Here is a tiny trained network, its code and every weight. The questions are about switching its units off for an input and a target symbol, where a switched-off unit gives its printed mean instead of its output.

import numpy as np


def w(rows, s, z=0):
    codes = np.array(rows[::2]) - 128.0
    scale = np.full(codes.shape[1], s)
    scale[-1] = z or s
    return codes * scale


def f(y):
    return np.maximum(y, 0)


def softmax(a):
    e = np.exp(a - a.max(-1, keepdims=True))
    return e / e.sum(-1, keepdims=True)


def log_softmax(a):
    a = a - a.max(-1, keepdims=True)
    return a - np.log(np.exp(a).sum(-1, keepdims=True))


def net(x, mask):
    ids = ['αβδεζηθλμξστψω'.index(c) for c in x.split()]
    T = len(ids)
    res = E[ids] + P[:T]
    u = 0
    for l in range(2):
        r = res
        for j in range(3):
            rows = slice(2 * j, 2 * j + 2)
            q, k, v = (r @ M[l][rows].T for M in (Q, K, V))
            z = softmax(np.where(np.tri(T) > 0, q @ k.T / 2**0.5, -1e9)) @ v
            o = O[l][rows]
            res = res + np.where(mask[u + j], z, o[:, -1]) @ o[:, :-1]
        u += 3
        y = f(res @ A[l][:, :-1].T + A[l][:, -1])
        res = res + np.where(mask[u : u + 8], y, B[l][:, -1]) @ B[l][:, :-1]
        u += 8
    return log_softmax(res[-1] @ U[:, :-1].T + U[:, -1])


Q, K, V, O, A, B = {}, {}, {}, {}, {}, {}
E = w([
[126,162,77,134,103],'α',
[163,167,129,143,105],'β',
[94,121,222,104,148],'δ',
[126,174,99,116,121],'ε',
[8,163,100,178,120],'ζ',
[86,75,84,153,97],'η',
[91,185,158,160,80],'θ',
[39,103,200,131,55],'λ',
[124,190,83,140,131],'μ',
[124,135,101,100,96],'ξ',
[42,48,150,66,88],'σ',
[146,143,104,165,83],'τ',
[142,128,107,122,74],'ψ',
[158,183,140,112,127],'ω',
],0.014)
P = w([
[155,145,126,67,98],'0',
[114,158,139,123,211],'1',
[114,156,138,126,218],'2',
[114,159,138,128,220],'3',
[116,155,137,130,222],'4',
[118,156,141,134,228],'5',
[118,153,136,142,231],'6',
[119,157,139,144,233],'7',
[116,156,138,140,240],'8',
[122,154,136,154,241],'9',
[120,160,141,154,246],'10',
[121,157,134,151,247],'11',
[125,167,134,162,255],'12',
],0.008)
Q[0] = w([
[132,89,168,66,144],'0.h0',
[150,91,137,141,96],'0.h0',
[125,113,121,55,133],'0.h1',
[186,3,167,126,157],'0.h1',
[134,133,116,127,180],'0.h2',
[170,106,120,155,187],'0.h2',
],0.057)
K[0] = w([
[99,149,231,195,101],'0.h0',
[124,153,124,142,102],'0.h0',
[107,138,196,138,140],'0.h1',
[128,85,169,225,254],'0.h1',
[146,149,111,92,103],'0.h2',
[178,73,77,83,117],'0.h2',
],0.05)
V[0] = w([
[144,116,133,85,161],'0.h0',
[160,132,137,64,195],'0.h0',
[2,217,194,223,126],'0.h1',
[219,69,70,50,161],'0.h1',
[117,141,179,101,145],'0.h2',
[206,66,71,41,106],'0.h2',
],0.0038)
O[0] = w([
[121,117,75,92,119,186],'0.h0',
[134,112,61,87,125,254],'0.h0',
[222,141,112,155,216,110],'0.h1',
[32,121,176,68,8,43],'0.h1',
[118,93,109,158,163,173],'0.h2',
[58,134,130,5,21,144],'0.h2',
],0.0024,0.00032)
A[0] = w([
[209,149,96,139,142,186],'0.n0',
[183,164,84,134,184,84],'0.n1',
[180,44,146,162,132,99],'0.n2',
[130,145,10,102,107,2],'0.n3',
[188,105,116,173,15,70],'0.n4',
[60,134,64,142,152,69],'0.n5',
[128,155,92,200,130,97],'0.n6',
[225,124,121,76,71,16],'0.n7',
],0.013,0.0051)
B[0] = w([
[135,162,18,93,122,253],'0.n0',
[79,49,140,157,72,227],'0.n1',
[133,155,138,113,156,132],'0.n2',
[43,129,162,145,147,143],'0.n3',
[95,131,147,225,40,138],'0.n4',
[249,131,146,148,101,215],'0.n5',
[115,138,166,75,160,212],'0.n6',
[211,124,237,75,174,138],'0.n7',
],0.014,0.0035)
Q[1] = w([
[84,86,154,127,121],'1.h0',
[172,78,254,183,237],'1.h0',
[123,66,180,192,137],'1.h1',
[129,244,190,182,82],'1.h1',
[56,139,107,124,139],'1.h2',
[140,184,73,92,108],'1.h2',
],0.041)
K[1] = w([
[73,114,127,156,142],'1.h0',
[127,102,146,177,255],'1.h0',
[139,73,163,131,208],'1.h1',
[141,219,176,201,178],'1.h1',
[65,176,132,109,125],'1.h2',
[141,170,116,65,56],'1.h2',
],0.049)
V[1] = w([
[118,58,223,153,54],'1.h0',
[117,69,122,105,137],'1.h0',
[130,195,180,118,58],'1.h1',
[154,125,123,86,174],'1.h1',
[253,134,145,202,95],'1.h2',
[84,115,73,234,144],'1.h2',
],0.016)
O[1] = w([
[112,133,125,10,183,224],'1.h0',
[166,110,120,117,99,81],'1.h0',
[88,173,129,173,159,254],'1.h1',
[170,74,140,150,138,96],'1.h1',
[91,47,117,160,217,121],'1.h2',
[23,144,96,117,110,5],'1.h2',
],0.013,0.0069)
A[1] = w([
[119,84,247,111,79,55],'1.n0',
[92,143,114,71,136,72],'1.n1',
[59,63,72,134,94,135],'1.n2',
[63,55,100,55,30,71],'1.n3',
[109,75,158,138,17,150],'1.n4',
[112,44,129,113,143,1],'1.n5',
[66,111,89,138,45,69],'1.n6',
[145,86,79,75,29,101],'1.n7',
],0.012,0.0068)
B[1] = w([
[142,126,80,75,146,155],'1.n0',
[139,87,212,125,61,254],'1.n1',
[144,129,5,135,107,179],'1.n2',
[164,113,19,153,128,176],'1.n3',
[81,81,139,76,51,204],'1.n4',
[119,181,141,106,71,166],'1.n5',
[132,138,195,134,215,179],'1.n6',
[108,98,223,192,183,215],'1.n7',
],0.015,0.0096)
U = w([
[106,253,118,151,163,226],'α',
[118,122,126,185,239,186],'β',
[97,97,136,171,129,144],'δ',
[160,152,112,187,62,179],'ε',
[100,52,120,188,132,50],'ζ',
[98,145,126,67,84,132],'η',
[144,118,35,132,144,252],'θ',
[156,21,132,111,146,71],'λ',
[74,128,174,173,126,50],'μ',
[201,185,92,73,198,206],'ξ',
[164,148,181,146,158,20],'σ',
[31,119,95,116,160,162],'τ',
[91,120,160,87,211,48],'ψ',
[197,111,121,183,163,104],'ω',
],0.0054,0.0043)

Each question gives the input, a string of symbols that net reads in full, and the target symbol t.
The units are the heads (2 rows each of Q, K, V and O) and the neurons (one row each of A and B). Each row of codes is followed by its name. A weight is (code - 128) times the scale printed after its matrix; where a second scale follows, it is the last column's (O, A, B and U).
mask holds one flag per unit, layer by layer, with each layer's heads first. A switched-off unit (its flag False) gives its mean, the last column of its rows in O or B, instead of its output. The means were averaged over made-up inputs and are rounded, as every weight is.
A unit's drop is (log p(t) with every unit on - log p(t) with that unit switched off) / (log p(t) with every unit on - log p(t) with every unit switched off).
unit that matters most: the unit with the biggest drop
k most important neurons: the k neurons with the biggest drops, biggest first
k most important neurons of layer l: the k neurons of layer l with the biggest drops, biggest first
heads that matter: for each layer, one digit per head in row order, 1 if its drop is at least 0.15 and else 0, layers parted by /
input β η τ λ σ ψ β ε ω β ω, target β: heads that matter	000 / 011
input η ε τ τ ε σ β, target η: unit that matters most	0.n4
input σ ξ μ λ λ β α τ λ ε, target σ: heads that matter	000 / 101
input β ψ η ψ λ ε α ω β ψ ζ η ε, target β: heads that matter	000 / 011
input θ ε ω τ η τ, target θ: 3 most important neurons of layer 0	0.n1, 0.n4, 0.n0
input η ε σ τ η ζ η ω τ, target η: 4 most important neurons	0.n4, 1.n1, 0.n0, 0.n5
input ψ θ θ δ τ ω τ ε λ τ τ ε, target ψ: heads that matter	010 / 111
input ζ ε η σ, target λ: heads that matter	000 / 111
input μ σ ψ ω β ζ α λ σ ε α, target μ: heads that matter	000 / 101
input ε σ λ τ α ε β, target ε: heads that matter	000 / 101
input ζ δ α σ, target λ: 3 most important neurons of layer 1	1.n7, 1.n4, 1.n0
input λ τ ε ε ε ω ε τ α μ, target λ: 2 most important neurons	0.n0, 1.n1
input ψ θ ω δ σ ε μ, target ψ: 2 most important neurons	0.n4, 0.n7
input ξ σ μ τ ξ η ε α λ μ, target ξ: unit that matters most	0.n7
input λ τ ψ τ ψ σ ε θ α ξ, target λ: 2 most important neurons	1.n1, 0.n0
input λ η τ λ ζ ω ζ ω λ σ β τ, target λ: 3 most important neurons	0.n1, 1.n1, 0.n0
input η ε μ μ η α ε ξ ξ τ β θ λ, target η: 4 most important neurons	0.n5, 0.n0, 1.n1, 1.n7
input α β ε, target α: heads that matter	000 / 111
input ψ θ θ τ σ ε ε δ η, target θ: 3 most important neurons	0.n0, 0.n5, 1.n2
input λ ω ξ ε τ μ β ψ α ε β, target λ: heads that matter	010 / 110
input λ α ω α ζ θ ξ ζ θ β ε, target λ: 3 most important neurons of layer 0	0.n1, 0.n0, 0.n4
input ζ τ τ τ, target ζ: 2 most important neurons of layer 0	0.n0, 0.n1
input α μ ζ β τ α μ, target α: 2 most important neurons of layer 1	1.n1, 1.n4
input σ θ ε ζ τ μ, target σ: 3 most important neurons	1.n7, 0.n0, 0.n5
input θ σ α, target θ: heads that matter	010 / 011
input η ω ξ τ ξ α μ ε σ ζ β η η, target θ: heads that matter	000 / 011
input η ψ θ ζ ψ α λ α τ τ, target η: 3 most important neurons	0.n4, 1.n1, 0.n5
input μ ξ δ ψ ψ ε θ β ε, target μ: unit that matters most	1.h2
input ε ψ τ θ μ ξ ψ ω, target ε: 4 most important neurons of layer 0	0.n5, 0.n1, 0.n7, 0.n3
input θ α ξ, target θ: 3 most important neurons of layer 0	0.n1, 0.n4, 0.n6
